Here is a tiny trained network, its code and every weight. The questions are about switching its units off for an input and a class, where a switched-off unit gives its printed mean instead of its output.

import numpy as np


def w(rows, s, z=0):
    codes = np.array(rows[::2]) - 128.0
    scale = np.full(codes.shape[1], s)
    scale[-1] = z or s
    return codes * scale


def norm(h):
    return h / np.sqrt((h * h).mean(-1, keepdims=True) + 1e-5)


def f(y):
    return np.maximum(y, 0)


def log_softmax(a):
    a = a - a.max(-1, keepdims=True)
    return a - np.log(np.exp(a).sum(-1, keepdims=True))


def net(x, mask):
    res = np.array(x, float).reshape(1, 6) / 4 @ E
    u = 0
    for l in range(4):
        y = f(norm(res) @ A[l][:, :-1].T + A[l][:, -1])
        res = res + np.where(mask[u : u + 9], y, B[l][:, -1]) @ B[l][:, :-1]
        u += 9
    return log_softmax(norm(res)[-1] @ U[:, :-1].T + U[:, -1])


A, B = {}, {}
E = w([
[54,108,157,131,109,192,208,49,132],'x0',
[137,118,124,110,130,128,136,133,111],'x1',
[138,100,126,98,124,127,141,145,84],'x2',
[177,37,224,140,155,110,141,126,185],'x3',
[129,142,125,106,152,109,144,130,128],'x4',
[112,64,78,181,254,106,131,115,40],'x5',
],0.0053)
A[0] = w([
[93,83,131,99,105,108,155,168,90,220],'0.n0',
[220,159,85,142,132,98,83,179,133,87],'0.n1',
[79,86,78,178,125,89,240,84,79,218],'0.n2',
[131,154,87,69,137,113,66,123,128,14],'0.n3',
[104,126,132,144,89,161,187,175,146,182],'0.n4',
[170,134,140,150,126,149,83,204,125,98],'0.n5',
[17,189,2,141,68,139,133,136,90,7],'0.n6',
[182,178,123,101,74,90,128,139,148,86],'0.n7',
[161,128,130,151,184,131,114,123,59,26],'0.n8',
],0.0048,0.0015)
B[0] = w([
[88,193,150,161,132,106,100,110,194,176],'0.n0',
[149,85,75,152,52,40,212,59,41,221],'0.n1',
[117,130,92,169,123,163,140,52,213,248],'0.n2',
[125,100,196,183,104,124,171,118,83,161],'0.n3',
[118,157,107,106,150,138,157,71,191,190],'0.n4',
[161,186,191,121,100,72,111,52,110,187],'0.n5',
[180,215,178,88,170,200,93,160,72,254],'0.n6',
[85,38,109,22,136,147,42,126,163,203],'0.n7',
[91,159,118,127,118,169,2,148,202,182],'0.n8',
],0.0046,0.0038)
A[1] = w([
[195,78,114,173,134,72,175,151,171,85],'1.n0',
[145,120,176,139,144,40,105,122,155,128],'1.n1',
[84,86,174,98,33,129,130,197,213,68],'1.n2',
[147,94,120,194,183,73,71,78,81,89],'1.n3',
[109,102,151,125,204,172,48,65,137,147],'1.n4',
[175,18,226,152,171,120,145,166,191,8],'1.n5',
[165,126,96,197,234,97,45,144,106,118],'1.n6',
[134,76,40,252,199,158,147,133,72,171],'1.n7',
[27,181,65,135,121,89,122,180,30,97],'1.n8',
],0.0048,0.0012)
B[1] = w([
[173,150,159,140,142,190,81,116,77,199],'1.n0',
[192,207,155,148,110,130,123,146,97,219],'1.n1',
[76,106,76,37,125,148,114,167,102,239],'1.n2',
[117,42,116,81,123,109,88,157,123,241],'1.n3',
[63,113,69,89,90,138,123,134,123,226],'1.n4',
[168,241,177,185,195,234,101,149,56,244],'1.n5',
[79,95,94,133,97,172,100,69,217,249],'1.n6',
[80,110,119,1,145,79,125,165,196,254],'1.n7',
[233,161,154,128,139,176,70,134,119,203],'1.n8',
],0.0053,0.0036)
A[2] = w([
[188,163,147,116,61,69,95,210,177,116],'2.n0',
[159,146,137,59,21,127,135,147,130,169],'2.n1',
[132,79,224,162,203,179,146,133,126,121],'2.n2',
[163,89,95,146,155,73,75,154,152,136],'2.n3',
[33,186,136,155,109,126,254,17,147,98],'2.n4',
[53,143,98,216,109,100,76,128,151,55],'2.n5',
[44,108,120,132,117,161,241,116,98,1],'2.n6',
[142,165,68,162,113,116,95,156,82,178],'2.n7',
[152,126,137,219,72,128,124,53,133,130],'2.n8',
],0.0058,0.0016)
B[2] = w([
[69,66,105,144,96,130,213,92,65,226],'2.n0',
[61,75,100,139,253,109,112,140,198,253],'2.n1',
[157,226,63,112,131,160,104,165,149,189],'2.n2',
[86,94,102,138,54,114,246,75,85,192],'2.n3',
[145,100,147,198,92,53,151,198,112,237],'2.n4',
[111,130,198,118,230,99,155,183,127,148],'2.n5',
[196,99,66,127,26,105,242,167,109,180],'2.n6',
[224,142,206,211,163,138,185,120,191,186],'2.n7',
[91,127,57,76,95,133,122,117,98,150],'2.n8',
],0.0055,0.0048)
A[3] = w([
[160,134,118,146,107,5,86,41,131,43],'3.n0',
[46,62,107,69,139,68,73,185,188,141],'3.n1',
[170,101,179,153,182,92,91,115,168,37],'3.n2',
[40,124,112,62,89,144,174,135,235,254],'3.n3',
[157,85,99,208,36,60,208,119,92,117],'3.n4',
[185,149,105,140,226,231,81,123,118,233],'3.n5',
[187,202,41,85,103,198,90,73,64,119],'3.n6',
[159,146,203,94,153,188,110,171,117,175],'3.n7',
[101,242,82,163,113,253,248,94,141,171],'3.n8',
],0.0047,0.0012)
B[3] = w([
[98,90,198,140,59,51,234,159,35,161],'3.n0',
[54,93,51,92,181,170,125,96,175,219],'3.n1',
[162,157,95,142,78,98,157,182,225,140],'3.n2',
[93,65,67,143,173,57,66,74,92,253],'3.n3',
[228,104,204,224,58,16,254,216,24,204],'3.n4',
[117,194,168,69,73,138,136,97,138,210],'3.n5',
[110,110,187,198,152,156,119,160,189,193],'3.n6',
[139,207,102,205,154,145,111,77,105,178],'3.n7',
[204,105,171,117,116,106,133,156,93,236],'3.n8',
],0.0064)
U = w([
[9,60,54,44,169,118,77,68,182,253],'0',
[187,66,156,173,61,52,192,192,80,91],'1',
[205,242,206,124,138,207,68,137,156,81],'2',
],0.012,0.00039)

Each question gives the input, the list of numbers given to net, and the class t.
The units are the neurons (one row each of A and B). Each row of codes is followed by its name. A weight is (code - 128) times the scale printed after its matrix; where a second scale follows, it is the last column's (A, B and U).
mask holds one flag per neuron, layer by layer. A switched-off neuron (its flag False) gives its mean, the last column of its row in B, instead of its output. The means were averaged over made-up inputs and are rounded, as every weight is.
A unit's drop is (log p(t) with every unit on - log p(t) with that unit switched off) / (log p(t) with every unit on - log p(t) with every unit switched off).
The circuit of an input: a set's keep is (log p(t) with only the set's units on - log p(t) with every unit switched off) / (log p(t) with every unit on - log p(t) with every unit switched off). Starting from the 12 units with the biggest drops (on a tie, the unit counted first), units are removed one at a time, each time the one whose removal leaves the highest keep (on an exact tie, the one counted first), for as long as the keep stays at least 0.8.
units of the circuit, in order: the units of the circuit, biggest drop first
most important unit: the unit with the biggest drop
top k neurons: the k neurons with the biggest drops, biggest first
k most important neurons of layer l: the k neurons of layer l with the biggest drops, biggest first
drop of u: that unit's drop, to one decimal
input [6,-4,-8,4,5,4], class 1: most important unit : 2.n4
input [-3,3,2,4,-6,2], class 2: top 2 neurons : (1.n5, 1.n0)
input [-4,8,-2,-2,1,-4], class 0: top 3 neurons : (0.n7, 2.n1, 2.n4)
input [6,-4,4,-6,-6,4], class 1: 2 most important neurons of layer 1 : (1.n5, 1.n0)
input [5,7,2,6,-3,-3], class 2: top 2 neurons : (1.n5, 0.n1)
input [-6,-1,-8,-6,4,2], class 1: units of the circuit, in order : (0.n1, 3.n0)
input [-6,-3,0,-7,-3,-8], class 0: top 3 neurons : (0.n7, 2.n1, 1.n5)
input [7,3,5,-8,4,5], class 2: top 2 neurons : (0.n6, 1.n8)
input [-5,-8,-6,0,-4,5], class 0: top 2 neurons : (1.n6, 1.n7)
input [6,4,4,-8,-5,-1], class 2: top 2 neurons : (0.n6, 1.n8)
input [6,5,1,-4,2,4], class 1: top 2 neurons : (2.n4, 0.n2)
input [4,-5,-5,1,0,3], class 1: 2 most important neurons of layer 2 : (2.n4, 2.n6)
input [-3,-4,0,1,2,-4], class 0: top 2 neurons : (2.n1, 0.n7)
input [3,3,-8,-2,6,2], class 1: units of the circuit, in order : (2.n4)
input [-5,-7,4,7,-4,2], class 2: drop of 1.n5 : 1.3
input [0,-8,-2,-7,2,4], class 2: drop of 0.n6 : 0.5
input [-1,-7,-7,8,4,5], class 2: drop of 1.n5 : 1.7
input [0,-8,6,5,-8,2], class 2: drop of 1.n5 : 0.7
